Where the symbols take the states:
w425: e>w69, a>w931, u>w471
w612: e>w544, a>w544, u>w539
w854: e>w671, a>w900, u>w922
w471: e>w900, a>w583, u>w874
w158: e>w874, a>w749, u>w184
w184: e>w960, a>w399, u>w370
w609: e>w663, a>w265, u>w340
w671: e>w679, a>w900, u>w178
w70: e>w573, a>w22, u>w538
w564: e>w406, a>w61, u>w874
w554: e>w114, a>w135, u>w408
w560: e>w487, a>w937, u>w27
w370: e>w399, a>w874, u>w266
w170: e>w617, a>w585, u>w224
w889: e>w741, a>w663, u>w609
w215: e>w544, a>w216, u>w541
w944: e>w544, a>w469, u>w554
w95: e>w130, a>w170, u>w937
w355: e>w158, a>w462, u>w130
w406: e>w135, a>w941, u>w61
w376: e>w944, a>w749, u>w398
w571: e>w266, a>w673, u>w601
w663: e>w277, a>w544, u>w944
w904: e>w189, a>w548, u>w100
w601: e>w554, a>w408, u>w215
w178: e>w900, a>w354, u>w70
w61: e>w941, a>w130, u>w95
w399: e>w376, a>w114, u>w532
w838: e>w971, a>w932, u>w22
w544: e>w889, a>w215, u>w135
w962: e>w585, a>w960, u>w493
w109: e>w22, a>w932, u>w573
w368: e>w583, a>w838, u>w224
w527: e>w560, a>w564, u>w335
w224: e>w838, a>w22, u>w573
w113: e>w889, a>w609, u>w398
w532: e>w114, a>w527, u>w960
w583: e>w685, a>w265, u>w838
w354: e>w539, a>w922, u>w189
w685: e>w493, a>w109, u>w971
w539: e>w904, a>w100, u>w912
w585: e>w27, a>w114, u>w932
w493: e>w932, a>w355, u>w425
w673: e>w960, a>w487, u>w749
w912: e>w100, a>w889, u>w113
w487: e>w335, a>w158, u>w406
w741: e>w398, a>w277, u>w663
w573: e>w265, a>w671, u>w425
w216: e>w184, a>w370, u>w376
w960: e>w527, a>w184, u>w487
w932: e>w807, a>w109, u>w22
w807: e>w425, a>w471, u>w547
w941: e>w406, a>w69, u>w130
w27: e>w493, a>w425, u>w807
w931: e>w462, a>w685, u>w583
w408: e>w135, a>w564, u>w216
w114: e>w673, a>w560, u>w527
w874: e>w61, a>w95, u>w532
w679: e>w462, a>w944, u>w900
w100: e>w548, a>w544, u>w889
w340: e>w944, a>w904, u>w100
w548: e>w113, a>w398, u>w741
w900: e>w612, a>w539, u>w354
w547: e>w471, a>w368, u>w130
w538: e>w854, a>w922, u>w679
w398: e>w609, a>w340, u>w277
w135: e>w541, a>w145, u>w184
w22: e>w70, a>w538, u>w265
w922: e>w178, a>w931, u>w612
w266: e>w399, a>w960, u>w663
w334: e>w671, a>w189, u>w904
w617: e>w962, a>w27, u>w585
w277: e>w340, a>w601, u>w544
w971: e>w573, a>w573, u>w70
w469: e>w215, a>w541, u>w266
w189: e>w538, a>w113, u>w573
w265: e>w538, a>w679, u>w671
w462: e>w368, a>w462, u>w931
w796: e>w355, a>w493, u>w130
w937: e>w527, a>w796, u>w796
w335: e>w564, a>w874, u>w158
w145: e>w376, a>w601, u>w399
w749: e>w571, a>w796, u>w216
w130: e>w406, a>w617, u>w170
w541: e>w100, a>w376, u>w145
w69: e>w937, a>w796, u>w564

In the rows, 70 means zero.

The rows follow the links: the fewer symbols apart two states are, the more alike their rows tend to be.

Rows with their states:
[  67   50   38   71   73   48   72   68  107   71   80  101   76   60   72   42   74   82   96   83   49   57   76   87   74   77   52   85   76  115   42   97   63   75   79   75   72  114   75   81   70   71   72   52   54   83]: w617
[  92   41   84   75   40   60   72   85   81   50   59   45   71   32   75   71   71   53   90   73   88   84   61   63   63   33   63   78   58   84   99   73   64   43   53   61   77   71   49   90   59   86   95   87   72  109]: w370
[  56   67   76   63   67   92  100   55   42   79    7   73  104   70   51   46   46   77   41   71   93   66   80   93  103   87   81   72   78   56   74   48   61   90   70   62   78   76   58   66   66   66   80   70   63   49]: w931
[  70   64   65   27   86   91   60   62   28   87   73   67   56   99   70  109   71   75   52   49   45   73   79  100   63   59   76   75   78   98   54   66   58  101   85   94   55   80   74   53   71   66   76   52   69   73]: w22
[  66   68   56   60   56   84  105   59   45   87   61   90  109   84   56   71   94  116   79   61   47   57   79   60   92  105   69   40   79   78   45   89   55   65   66   68   74   57   62   64   63   83   68   46   55   46]: w425
[  61   50   37   64   71   63   59   68  111   68   82   87   71   62   72   44   75   71   93   72   57   64   80   90   79   74   59   87   85  106   42   87   66   82   77   76   82  120   82   79   77   71   88   57   48   82]: w170
[  92   42   77  102   50   67   82   78   78   21   50   63   95   51   91   52   73   74   90   46   92   65   59   58   66   51   72   45   51   65   77   47   80   49   55   65   76   64   44   73   64   84   58  105   76   91]: w158
[  78   41   59   95   36   86   67   75   91   33   76   52   85   48   92   47   92   70   94   63   82   63   75   53   72   63   78   53   79   68   65   61   70   42   41   67   91   59   48   84   79   92   97   98   47   85]: w874
[  47   92   71   71  100   95   70   49   39   85   52   77   53  112   88   75   49   53   37   76   67   82   86   97   56   56   85   86   72   75   65   57   63  112   84   84   61   58   70   53   77   60   49   62   69   50]: w538
[  95   40   75   85   52   46   79   81   76   34   59   66   84   41  100   60   67   65   95   64   81   71   55   65   56   40   59   69   50  104   88   71   74   43   58   71   63   70   37   83   57   82   63   91   77  104]: w960
[  81   63  100   61   60   41   72   94   86   67   73   51   59   41   43   97   62   55   81   66   81   93   44   72   58   34   54   79   38   59  102   69   71   54   75   53   66   80   81   72   51   77   82   71   99   99]: w376
[  87   88   70   50   84   45   30   68   75   83   88   68   43   56   58   73   55   48   49   75   94   48   52   43   75  101   65   86   82   41   89   67   94   60   68   57   50   64   79   79   80   28   62   81   79   62]: w741
[  78   52   44   69   73   38   85   67   98   71   73  107   84   60   80   53   70   85   99   76   51   59   68   84   72   68   42   80   66  126   51  101   66   73   76   77   69  107   67   81   60   76   61   53   61   81]: w962
[  63   62   64   92   82   71  104   72   87   44   34   88  116   75   58   41   59   90   70   38   81   52   60   88   88   82   69   50   62   54   45   50   80   78   79   62   81  102   70   54   58   65   50   83   77   73]: w355
[  90   47   74   90   59   41   83   83   75   41   72   73   87   53   96   75   73   84  102   61   67   74   52   65   57   42   53   57   45  103   78   81   73   42   64   73   59   71   45   76   47   83   48   82   86  100]: w114
[  81   88   70   48   90   51   31   62   67   86   88   66   41   62   65   70   51   45   44   76   91   47   60   52   72  103   73   85   88   45   88   57   91   66   73   61   54   59   75   79   87   27   56   83   79   51]: w609
[  64   78   70   41   91   99   64   60   25   85   65   71   54  109   83  104   60   67   47   52   50   79   81   95   50   49   80   71   75   90   53   64   63  107   92   93   53   68   74   48   78   63   61   53   76   64]: w70

Each walk starts at a row. The symbols on each line, taken left to right, move it on to the next state.
Answer with the state's row; about right is enough.
new walk
[  74   61   47   66   65   47   98   68   78   74   81  105  101   74   73   63   92  107   98   75   40   53   72   69   82   90   53   64   71  110   45  103   59   64   72   76   67   86   67   75   57   77   59   45   61   66]
e u u a e
[  74   59   73   29   67   86   95   62   18   83   37   74   99   88   44   90   68   95   51   40   58   63   75   87   91   85   72   59   81   83   58   65   53   85   79   78   63   79   68   58   56   64   77   53   72   65]
e e a u e a a
[  65   86   99   55   80   47   60   88   90   88   77   54   49   56   30   89   49   41   60   84   81   88   49   72   61   58   58   92   49   41  103   60   76   66   82   52   70   80  104   68   61   60   77   60   98   75]
new walk
[  69   64   72   23   79   95   69   59   14   84   65   63   65  100   66  110   74   79   49   39   51   73   77   95   66   63   76   66   80   89   55   62   56   98   86   93   54   73   68   51   69   62   76   58   74   66]
u a u u
[  45   97   71   77  101   95   72   51   42   85   54   73   51  110   96   67   53   51   37   91   69   84   86   86   59   64   86   84   76   70   69   61   67  104   81   83   67   51   72   59   80   67   52   59   60   42]
a u a a a u a
[  66   74   71   35   84   96   69   58   18   88   67   71   59  111   75  108   72   77   46   49   50   73   83   90   58   62   77   68   78   92   56   67   61  102   84   93   54   66   71   54   76   63   64   59   71   60]
new walk
[  62   74   69   94   87   67   95   79   82   45   70   87  108   94   65   64   73  100   74   27   61   59   54   78   68   75   67   34   52   54   41   62   82   72   85   65   70   95   78   44   54   69   31   73   94   66]
e u e e e a u
[  84   86   74   48   81   46   31   69   74   82   92   68   40   59   55   74   50   49   52   74   94   51   52   45   77  103   67   81   83   42   89   61   96   59   74   59   52   56   77   76   83   28   59   83   82   59]
u u u u a
[  91   44   88   74   42   46   73   87   78   51   60   53   64   26   75   81   69   58   96   74   82   87   57   68   56   29   55   75   50   88   97   76   66   42   61   67   71   69   52   86   56   88   86   86   80  106]
new walk
[  77   64   65   24   73   81   73   65   21   89   77   74   73   96   59  114   82   95   64   45   40   69   74   88   68   70   64   62   78   97   51   77   56   86   85   88   50   78   71   55   64   66   72   47   74   70]
u u u u a e
[  56   53   39   86   68   80   63   75  121   51   86   79   87   69   60   32   85   78   93   61   58   58   81   86   82   82   68   66   84   71   31   72   65   71   70   63   98  114   88   67   78   76   88   73   51   76]
u u u u a e
[  60   64   77   68   72   85   96   62   62   63    2   73  101   63   49   35   42   65   49   69  102   67   74   95   99   85   79   79   76   56   73   43   65   87   70   61   80   88   62   69   65   62   80   77   63   64]
new walk
[  86   57   98   81   65   41   87   92   76   46   55   63   79   49   67   88   53   70   87   50   81   88   41   76   54   27   51   65   29   73   94   63   75   57   77   63   59   81   63   69   44   78   53   82  106  103]
u a u a u a u
[  92   45   73  102   56   65   77   83   74   24   64   64   96   55  101   56   78   78   92   46   79   61   57   56   55   51   69   42   54   74   68   57   80   41   55   65   72   58   43   70   62   77   49  105   78   93]
u u a u a u
[  74   55   53   21   64   70   78   64   38   90   80   79   75   80   61  102   88  103   81   55   36   62   77   81   77   76   63   67   79  110   48   95   51   77   82   87   53   80   71   67   63   73   77   39   61   73]
new walk
[  94   40   75   90   44   56   77   79   70   38   64   65   82   41  103   65   76   70   96   63   79   69   61   50   57   41   65   62   54   97   82   73   70   40   49   71   66   56   35   89   59   82   65   94   70  100]
u e a e a a
[  59   75   64   97   73   79   84   79   84   44   84   78  103   93   68   66   90  102   80   31   53   60   64   66   73   85   73   22   61   44   37   62   78   64   71   66   78   78   81   45   62   78   48   76   82   64]
e e e a e e
[  88   64   66   98   69   53   91   79   65   37   76   90  106   77   96   72   83  104   94   40   56   52   54   54   59   69   59   33   47   87   56   75   80   46   69   75   57   64   53   61   52   79   26   82   87   80]
new walk
[  82   88   84   49   77   38   36   79   79   85   93   62   38   57   42   80   55   47   57   73   90   59   49   53   74   88   61   85   71   35   96   66   93   57   76   52   54   64   87   70   72   35   67   73   89   67]
e e e e u a a
[  40   91   80   76   94   90   81   52   53   83   28   75   64   93   74   55   40   48   33   87   83   83   81   97   65   60   82   87   69   61   78   50   70  112   80   72   75   70   69   58   73   62   60   64   66   48]
a u u u
[  82   49   96   74   51   53   80   96   86   52   66   44   65   37   52   87   66   61   91   67   78   96   52   69   58   26   56   70   39   64   95   69   62   51   68   59   73   78   71   79   50   90   88   76   90  107]
new walk
[  71   50   52   56   36   92   78   62   71   83   62   65   85   48   53   49   94   82   79   85   65   61   89   63  103   92   73   71   97   76   59   85   51   57   48   68   90   66   59   93   82   87  116   62   30   64]
a a u u
[  54   84   72   46   98   94   63   51   27   89   46   69   54  102   76   82   47   56   30   68   70   76   80   95   64   63   88   86   85   74   64   53   63  112   86   90   57   66   69   53   80   50   63   65   66   56]
a e u u u
[  77   42   63   12   59   97   67   62   27   88   54   60   70   72   54   95   73   77   58   50   60   70   83   90   86   76   72   79   91   96   58   66   46   86   73   87   69   82   65   68   78   69  103   57   52   77]
